[[-12 -23 -24 -19 -10   1  12  19  21  16   5  -7 -15 -16]
 [-14 -13  -7   4  14  19  18  12   3  -7 -16 -23 -23 -16]
 [-18 -13  -2   8  14  14   9   3   0   2   3   0  -8 -19]
 [-25 -39 -35 -14  14  35  38  23   0 -18 -23 -15  -2   6]
 [ -4   5   5   0  -5  -2   7  17  20  13  -1 -16 -26 -24]
 [ -4 -17 -26 -26 -15   2  17  23  19   7  -4  -8  -5   2]
 [ -5   4   4  -2  -5  -3   6  16  21  15   1 -15 -24 -25]
 [ 12   5   1   1   3   2  -3 -14 -23 -23 -10  12  33  40]
 [ 22  26  20  10   1  -7 -12 -15 -15 -11  -3   5  10  12]
 [  5  17  23  23  17   5  -9 -21 -27 -23 -10   8  20  23]
 [  3 -11 -23 -27 -21  -7  11  22  22  13   0  -7  -7  -1]
 [ 11  19  24  21  10  -9 -26 -34 -28  -8  14  29  29  16]
 [  2  15  22  16  -3 -26 -38 -33 -10  18  37  38  23  -1]
 [ 24  11  -4 -17 -23 -23 -17  -6   8  19  25  22  11  -5]
 [ 20  27  21   6  -7 -12  -8   1   5   0 -11 -21 -18  -2]]
Rows and columns are numbered from 0.
The entry at row 2, column 0 -> -18
The top-left entry is -12
Which number is the entry in the top-right corner?
A: -16
Which number is the bottom entry of the column that holds the largest entry?
A: -2
The entry directly above the smallest entry: -13
The smallest entry: -39
Which number is the entry in row 1 and column 0?
A: -14
The bottom-left entry is 20
The entry at row 0, column 1: -23
Which number is the entry in row 1 and column 2?
A: -7
The entry at row 0, column 2 is -24
The entry directly above the largest entry: -25
The entry just right of the smallest entry is -35

552,841,712,513,798,513,246,240,605,675,774,322
553,846,715,512,802,512,241,234,607,677,778,319
543,543,543,543,543,543,543,543,543,543,543,543
554,841,712,513,798,511,248,239,606,674,774,324
553,847,716,512,803,512,240,233,607,678,779,318
553,845,714,512,802,512,243,235,607,677,777,320
551,836,709,514,794,515,249,244,604,674,771,324
552,831,706,514,790,515,255,249,603,671,766,329
544,251,379,570,292,561,847,837,489,408,316,770
543,248,377,570,289,562,850,841,488,407,313,772
545,265,387,568,303,558,835,823,492,413,327,761
552,844,714,513,801,513,243,237,606,677,776,320
551,833,708,514,792,515,252,247,603,672,768,327
543,543,543,543,543,543,543,543,543,543,543,543
542,243,374,571,285,564,854,847,486,405,310,775
552,828,704,514,787,515,259,253,603,670,764,332
The entry directly above the smallest entry -> 239
The first entry in reading order: 552
What is the entry in the bottom-left corner?
A: 552
What is the entry just left of 247?
A: 252
What is the second smallest entry?
A: 234
What is the entry just right of 234?
A: 607
The entry directly below 708: 543
What is the third smallest entry?
A: 235
What is the 3rd entry from the end, reading row by row?
A: 670
The entry directly below 413: 677
What is the entry just right of 374?
A: 571
The smallest entry in the first row is 240
The entry just left of 379: 251
What is the top-right entry?
A: 322
What is the entry just left of 768?
A: 672
What is the entry just right of the largest entry?
A: 847
The fourth entry in reading order -> 513
The entry directly above 571: 543
What is the 4th-last entry, reading row by row?
A: 603
What is the last entry in the row that holds the largest entry?
A: 775
The bottom-right entry: 332
The 2nd largest entry -> 850
The third entry on the diagonal from the top-right corner is 543
What is the top entry of the column that holds the largest entry?
A: 246
What is the third entry on the main diagonal?
A: 543
The bottom entry of the column that holds the largest entry -> 259
The entry just right of 571 is 285
What is the smallest entry in the last row?
A: 253
The smallest entry is 233
What is the entry directly above 316?
A: 766
